Here is a tiny trained network, its code and every weight. The questions are about switching its units off for an input and a target symbol, where a switched-off unit gives its printed mean instead of its output.

import numpy as np


def w(rows, s, z=0):
    codes = np.array(rows[::2]) - 128.0
    scale = np.full(codes.shape[1], s)
    scale[-1] = z or s
    return codes * scale


def norm(h):
    return h / np.sqrt((h * h).mean(-1, keepdims=True) + 1e-5)


def f(y):
    return y / 2 * (1 + np.tanh(0.7978845608 * (y + 0.044715 * y**3)))


def softmax(a):
    e = np.exp(a - a.max(-1, keepdims=True))
    return e / e.sum(-1, keepdims=True)


def log_softmax(a):
    a = a - a.max(-1, keepdims=True)
    return a - np.log(np.exp(a).sum(-1, keepdims=True))


def net(x, mask):
    ids = ['αγδζηθλμξστφω'.index(c) for c in x.split()]
    T = len(ids)
    res = E[ids] + P[:T]
    u = 0
    for l in range(2):
        q, k, v = (norm(res) @ M[l].T for M in (Q, K, V))
        z = softmax(np.where(np.tri(T) > 0, q @ k.T / 2**0.5, -1e9)) @ v
        res = res + np.where(mask[u], z, O[l][:, -1]) @ O[l][:, :-1]
        u += 1
        y = f(norm(res) @ A[l][:, :-1].T + A[l][:, -1])
        res = res + np.where(mask[u : u + 16], y, B[l][:, -1]) @ B[l][:, :-1]
        u += 16
    return log_softmax(norm(res)[-1] @ U[:, :-1].T + U[:, -1])


Q, K, V, O, A, B = {}, {}, {}, {}, {}, {}
E = w([
[150,101,143,35,143,202,109,199,169,162],'α',
[84,175,162,140,166,111,117,64,142,128],'γ',
[151,161,104,81,86,65,155,85,184,142],'δ',
[101,145,143,47,109,208,101,183,178,140],'ζ',
[137,120,223,95,214,205,68,170,142,118],'η',
[115,75,176,130,103,198,169,172,65,2],'θ',
[138,112,162,146,216,93,184,91,141,131],'λ',
[79,181,136,115,77,93,153,61,158,102],'μ',
[146,126,128,28,65,182,118,192,178,117],'ξ',
[144,154,219,70,69,166,33,140,157,68],'σ',
[133,141,129,102,170,86,184,83,169,163],'τ',
[119,143,192,162,173,90,134,56,143,99],'φ',
[168,135,23,120,161,170,57,154,15,123],'ω',
],0.0095)
P = w([
[103,206,177,122,107,53,200,222,2,179],'0',
[120,139,190,102,91,192,164,88,151,195],'1',
[109,109,154,90,126,183,138,77,158,157],'2',
[70,90,147,120,130,70,113,154,177,138],'3',
[166,167,162,191,66,148,158,118,115,219],'4',
[135,118,120,133,115,214,140,49,156,165],'5',
[78,49,107,117,129,98,99,121,204,124],'6',
[79,130,99,83,167,28,105,159,112,99],'7',
[188,147,120,212,60,202,143,75,141,200],'8',
[140,72,74,93,139,201,108,31,178,116],'9',
[98,97,133,129,132,55,102,164,152,145],'10',
[155,171,146,171,67,118,129,118,110,157],'11',
],0.0065)
Q[0] = w([
[70,64,184,111,112,104,98,200,188,138],'L0H1',
[101,155,91,223,125,4,134,133,99,163],'L0H1',
],0.017)
K[0] = w([
[184,211,189,224,50,164,189,169,84,237],'L0H1',
[180,70,88,192,102,250,106,31,203,132],'L0H1',
],0.011)
V[0] = w([
[114,144,142,89,3,94,95,72,118,127],'L0H1',
[147,161,55,67,104,90,169,124,195,216],'L0H1',
],0.0056)
O[0] = w([
[196,229,103,79,186,177,170,122,135,74,101],'L0H1',
[140,134,174,21,98,155,117,48,2,156,4],'L0H1',
],0.0097,0.0039)
A[0] = w([
[173,127,155,43,118,149,114,58,77,116,220],'L0N1',
[70,160,172,130,155,126,149,64,113,147,86],'L0N2',
[163,125,55,84,191,105,133,100,102,105,106],'L0N3',
[91,134,110,182,150,38,136,101,180,182,60],'L0N4',
[137,77,53,95,145,136,166,202,121,203,141],'L0N5',
[200,117,64,120,161,95,94,93,131,184,143],'L0N6',
[192,124,175,141,122,176,135,101,170,153,237],'L0N7',
[138,180,93,74,25,137,157,173,150,118,168],'L0N8',
[83,100,104,175,186,117,83,128,118,131,190],'L0N9',
[218,111,170,157,224,96,121,134,98,183,199],'L0N10',
[97,79,176,129,116,32,158,37,152,195,4],'L0N11',
[47,183,145,107,96,134,58,158,97,108,154],'L0N12',
[126,67,108,120,114,177,162,160,89,2,179],'L0N13',
[139,169,123,82,148,143,160,87,13,109,54],'L0N14',
[102,144,110,174,114,121,158,112,215,87,74],'L0N15',
[145,176,165,146,137,95,142,49,189,100,111],'L0N16',
],0.0071,0.0029)
B[0] = w([
[111,152,105,179,94,52,126,127,191,101,210],'L0N1',
[107,114,42,107,108,110,84,138,141,165,157],'L0N2',
[127,178,104,178,109,142,110,66,136,128,131],'L0N3',
[217,78,153,115,125,164,168,127,106,139,227],'L0N4',
[142,190,181,129,133,115,79,52,120,73,146],'L0N5',
[104,147,85,136,46,169,139,136,94,127,131],'L0N6',
[88,136,143,62,149,79,101,152,127,83,199],'L0N7',
[69,118,118,140,255,137,67,83,123,127,153],'L0N8',
[147,176,128,113,42,159,167,78,125,173,204],'L0N9',
[97,170,65,69,113,113,60,60,170,103,170],'L0N10',
[38,59,96,244,123,116,96,70,63,144,187],'L0N11',
[173,133,111,100,158,184,130,117,133,192,149],'L0N12',
[99,164,220,174,89,236,140,166,113,133,239],'L0N13',
[117,52,168,137,41,132,156,171,169,127,180],'L0N14',
[188,153,188,99,151,122,139,84,119,152,254],'L0N15',
[139,129,6,71,182,122,191,103,137,110,190],'L0N16',
],0.0064,0.0053)
Q[1] = w([
[150,152,111,223,90,136,198,175,66,75],'L1H1',
[135,147,254,123,153,173,14,130,199,108],'L1H1',
],0.0072)
K[1] = w([
[134,60,129,125,92,254,144,102,193,126],'L1H1',
[75,160,176,113,167,87,175,194,77,176],'L1H1',
],0.0085)
V[1] = w([
[59,95,185,178,154,116,194,45,114,2],'L1H1',
[45,136,152,92,157,196,168,177,144,203],'L1H1',
],0.0053)
O[1] = w([
[152,186,113,161,1,242,182,247,98,248,254],'L1H1',
[25,80,65,156,139,14,249,185,181,107,182],'L1H1',
],0.0068,0.0038)
A[1] = w([
[140,163,185,139,118,224,114,249,167,73,44],'L1N1',
[28,69,111,153,95,90,74,78,71,138,1],'L1N2',
[165,163,118,119,142,196,36,110,128,42,61],'L1N3',
[190,98,166,116,207,138,116,175,164,153,127],'L1N4',
[115,107,214,112,155,82,130,139,168,58,43],'L1N5',
[131,115,221,123,96,215,79,198,59,102,88],'L1N6',
[137,91,112,112,66,113,174,66,133,195,215],'L1N7',
[116,48,91,213,135,113,105,109,30,190,56],'L1N8',
[133,213,160,93,91,126,108,160,185,84,207],'L1N9',
[123,140,69,199,212,129,171,157,208,153,101],'L1N10',
[89,2,221,190,137,205,119,169,44,142,75],'L1N11',
[111,126,129,182,73,172,142,224,88,92,173],'L1N12',
[198,152,164,69,189,201,117,137,88,110,137],'L1N13',
[101,94,111,81,135,121,172,117,178,113,132],'L1N14',
[150,181,84,97,137,195,37,131,110,164,170],'L1N15',
[130,153,34,186,104,78,98,110,155,114,87],'L1N16',
],0.0096,0.0046)
B[1] = w([
[79,175,133,128,125,32,79,87,119,39,244],'L1N1',
[215,158,146,35,97,227,173,160,114,122,165],'L1N2',
[124,83,172,142,112,95,149,152,76,232,135],'L1N3',
[152,113,105,190,115,152,107,122,194,198,162],'L1N4',
[165,149,100,145,139,189,170,143,91,123,138],'L1N5',
[107,105,141,137,155,127,238,168,210,94,211],'L1N6',
[115,132,155,177,186,82,74,167,110,79,211],'L1N7',
[102,97,89,127,177,50,137,68,187,180,165],'L1N8',
[136,105,110,131,133,168,119,72,144,203,202],'L1N9',
[172,73,132,85,77,124,121,153,84,98,210],'L1N10',
[85,186,152,168,97,255,101,161,40,78,234],'L1N11',
[68,125,111,77,196,247,114,151,135,113,235],'L1N12',
[146,173,210,151,126,112,80,210,79,75,138],'L1N13',
[146,179,99,181,81,107,114,150,84,149,156],'L1N14',
[109,100,60,124,128,116,186,124,90,84,154],'L1N15',
[95,92,162,123,138,187,158,209,150,128,158],'L1N16',
],0.0091,0.011)
U = w([
[113,191,127,122,81,75,94,38,88,112,217],'α',
[192,183,136,155,148,106,43,139,66,85,4],'γ',
[218,175,104,38,160,187,151,103,102,123,60],'δ',
[124,200,72,131,104,148,197,88,146,203,100],'ζ',
[99,95,41,106,126,63,172,123,88,76,73],'η',
[142,98,196,38,84,105,108,135,66,143,204],'θ',
[80,146,90,145,98,94,41,129,204,144,8],'λ',
[83,49,140,46,143,118,162,123,168,182,102],'μ',
[197,89,124,171,108,157,185,148,154,164,148],'ξ',
[74,94,196,195,164,46,112,116,138,138,25],'σ',
[90,151,149,107,116,177,147,183,137,84,233],'τ',
[139,112,127,103,247,115,137,45,175,118,111],'φ',
[144,107,133,128,167,198,62,107,70,216,116],'ω',
],0.013,0.0023)

Each question gives the input, a string of symbols that net reads in full, and the target symbol t.
The units are the heads (2 rows each of Q, K, V and O) and the neurons (one row each of A and B). Each row of codes is followed by its name. A weight is (code - 128) times the scale printed after its matrix; where a second scale follows, it is the last column's (O, A, B and U).
mask holds one flag per unit, layer by layer, with each layer's heads first. A switched-off unit (its flag False) gives its mean, the last column of its rows in O or B, instead of its output. The means were averaged over made-up inputs and are rounded, as every weight is.
A unit's drop is (log p(t) with every unit on - log p(t) with that unit switched off) / (log p(t) with every unit on - log p(t) with every unit switched off).
The circuit of an input: a set's keep is (log p(t) with only the set's units on - log p(t) with every unit switched off) / (log p(t) with every unit on - log p(t) with every unit switched off). Starting from the 12 units with the biggest drops (on a tie, the unit counted first), units are removed one at a time, each time the one whose removal leaves the highest keep (on an exact tie, the one counted first), for as long as the keep stays at least 0.8.
circuit, biggest first: the units of the circuit, biggest drop first
unit that matters most: the unit with the biggest drop
top k neurons: the k neurons with the biggest drops, biggest first
k most important neurons of layer l: the k neurons of layer l with the biggest drops, biggest first
drop when u is switched off: that unit's drop, to one decimal
input θ λ σ ξ, target λ: unit that matters most -> L1N1
input τ θ σ γ θ η μ η η η θ ζ, target μ: 3 most important neurons of layer 1 -> (L1N11 L1N1 L1N9)
input δ θ θ θ ξ τ σ, target θ: 3 most important neurons of layer 1 -> (L1N3 L1N13 L1N12)
input μ ω θ θ η φ σ, target α: top 2 neurons -> (L1N1 L0N1)
input μ θ η, target α: top 2 neurons -> (L1N1 L0N1)
input θ λ η δ η θ λ μ τ, target ω: circuit, biggest first -> (L0H1 L1N6)
input η λ θ θ μ ζ δ α λ, target α: circuit, biggest first -> (L0H1 L0N1 L1N12)
input λ θ δ, target ω: top 2 neurons -> (L0N11 L1N2)
input δ θ θ λ λ η μ μ θ ξ, target θ: top 2 neurons -> (L1N3 L1N13)
input θ γ ξ λ γ, target λ: 2 most important neurons of layer 1 -> (L1N7 L1N11)
input θ θ γ θ ζ, target λ: top 2 neurons -> (L1N1 L1N11)
input δ φ δ λ θ θ θ τ λ φ σ, target θ: top 3 neurons -> (L1N13 L1N3 L1N12)
input δ θ φ θ γ, target γ: top 2 neurons -> (L1N13 L0N4)
input ξ ζ λ θ θ θ θ θ ω η, target ζ: most important neuron of layer 1 -> (L1N1)
input τ α μ η θ η, target μ: top 3 neurons -> (L0N1 L1N11 L0N11)
input φ γ σ θ θ δ η θ ξ, target σ: top 2 neurons -> (L0N8 L1N3)
input γ λ λ μ λ λ φ γ θ α, target φ: 2 most important neurons of layer 1 -> (L1N11 L1N1)
input μ γ λ τ η λ, target θ: 2 most important neurons of layer 1 -> (L1N2 L1N1)
input θ λ θ δ ω θ γ, target φ: top 2 neurons -> (L0N11 L1N8)
input φ σ μ σ θ ω λ ξ μ μ ξ λ, target ζ: top 2 neurons -> (L1N1 L0N1)
input θ ω μ λ θ τ θ φ θ μ θ γ, target ζ: top 3 neurons -> (L0N1 L1N1 L1N12)
input φ ω α η θ ω ζ θ θ δ ξ, target σ: unit that matters most -> L1H1
input ξ α θ ω φ η, target ζ: top 4 neurons -> (L1N1 L1N5 L0N8 L1N14)
input θ λ λ ξ θ τ λ φ τ, target ω: top 2 neurons -> (L0N11 L1N2)
input τ θ θ φ θ α θ γ τ γ, target η: 2 most important neurons of layer 1 -> (L1N11 L1N12)
input γ θ δ γ θ δ, target η: 2 most important neurons of layer 1 -> (L1N11 L1N12)
input θ φ η, target λ: most important neuron of layer 0 -> (L0N13)
input φ φ δ δ λ φ η, target σ: drop when L1N1 is switched off -> 0.4
